Here is a tiny trained network, its code and every weight. The questions are about switching its units off for an input and a class, where a switched-off unit gives its printed mean instead of its output.

import numpy as np


def w(rows, s, z=0):
    codes = np.array(rows[::2]) - 128.0
    scale = np.full(codes.shape[1], s)
    scale[-1] = z or s
    return codes * scale


def f(y):
    return np.maximum(y, 0)


def log_softmax(a):
    a = a - a.max(-1, keepdims=True)
    return a - np.log(np.exp(a).sum(-1, keepdims=True))


def net(x, mask):
    res = np.array(x, float).reshape(1, 3) / 4 @ E
    y = f(res @ A[0][:, :-1].T + A[0][:, -1])
    res = res + np.where(mask, y, B[0][:, -1]) @ B[0][:, :-1]
    return log_softmax(res[-1] @ U[:, :-1].T + U[:, -1])


A, B = {}, {}
E = w([
[153,123,123,130,129,135],'x0',
[113,187,1,80,220,89],'x1',
[205,237,203,52,127,235],'x2',
],0.0083)
A[0] = w([
[116,106,183,148,107,142,89],'neuron 0',
[107,85,90,183,117,55,84],'neuron 1',
[132,132,98,129,122,136,242],'neuron 2',
[115,126,211,157,81,133,154],'neuron 3',
[109,193,80,77,227,56,139],'neuron 4',
[170,236,153,55,123,216,118],'neuron 5',
[117,181,74,71,254,115,77],'neuron 6',
[151,135,137,89,128,159,255],'neuron 7',
],0.0094,0.0075)
B[0] = w([
[200,171,176,124,91,155,163],'neuron 0',
[75,186,1,180,74,217,202],'neuron 1',
[57,38,241,61,148,59,213],'neuron 2',
[157,72,153,153,98,139,208],'neuron 3',
[166,59,187,203,60,115,227],'neuron 4',
[27,119,48,144,56,169,254],'neuron 5',
[189,117,206,175,106,189,205],'neuron 6',
[35,78,164,162,150,128,229],'neuron 7',
],0.009,0.0099)
U = w([
[46,192,12,214,35,194,90],'0',
[71,36,148,105,90,96,243],'1',
[241,133,187,225,45,174,120],'2',
[43,97,184,51,219,66,254],'3',
[177,255,120,85,137,102,45],'4',
[194,237,108,40,185,109,68],'5',
[207,214,114,47,178,133,50],'6',
[217,178,117,14,126,123,58],'7',
],0.0079,0.0051)

Each question gives the input, the list of numbers given to net, and the class t.
The units are the neurons (one row each of A and B). Each row of codes is followed by its name. A weight is (code - 128) times the scale printed after its matrix; where a second scale follows, it is the last column's (A, B and U).
mask holds one flag per neuron, in row order. A switched-off neuron (its flag False) gives its mean, the last column of its row in B, instead of its output. The means were averaged over made-up inputs and are rounded, as every weight is.
A unit's drop is (log p(t) with every unit on - log p(t) with that unit switched off) / (log p(t) with every unit on - log p(t) with every unit switched off).
The circuit of an input: a set's keep is (log p(t) with only the set's units on - log p(t) with every unit switched off) / (log p(t) with every unit on - log p(t) with every unit switched off). Starting from all 8 units, units are removed one at a time, each time the one whose removal leaves the highest keep (on an exact tie, the one counted first), for as long as the keep stays at least 0.8.
units of the circuit, in order: the units of the circuit, biggest drop first
most important unit: the unit with the biggest drop
top k neurons: the k neurons with the biggest drops, biggest first
drop of u: that unit's drop, to one decimal
input [2,-7,-4], class 2: most important unit -> neuron 5
input [3,-3,4], class 0: top 2 neurons -> neuron 5; neuron 4
input [1,-1,3], class 3: top 2 neurons -> neuron 1; neuron 4
input [-2,-1,1], class 3: units of the circuit, in order -> neuron 4; neuron 1; neuron 5
input [-4,-8,-7], class 2: top 2 neurons -> neuron 5; neuron 0
input [-2,-2,3], class 3: units of the circuit, in order -> neuron 1; neuron 4
input [7,-2,5], class 1: top 3 neurons -> neuron 1; neuron 7; neuron 3
input [0,0,-3], class 3: top 2 neurons -> neuron 5; neuron 4
input [-6,-6,5], class 1: top 4 neurons -> neuron 1; neuron 6; neuron 5; neuron 7
input [-3,5,-2], class 2: top 3 neurons -> neuron 6; neuron 4; neuron 5
input [-3,4,1], class 2: drop of neuron 3 -> -0.2
input [-2,2,1], class 3: drop of neuron 1 -> 0.3
input [-1,7,1], class 2: drop of neuron 4 -> 0.3
input [1,7,3], class 2: most important unit -> neuron 6
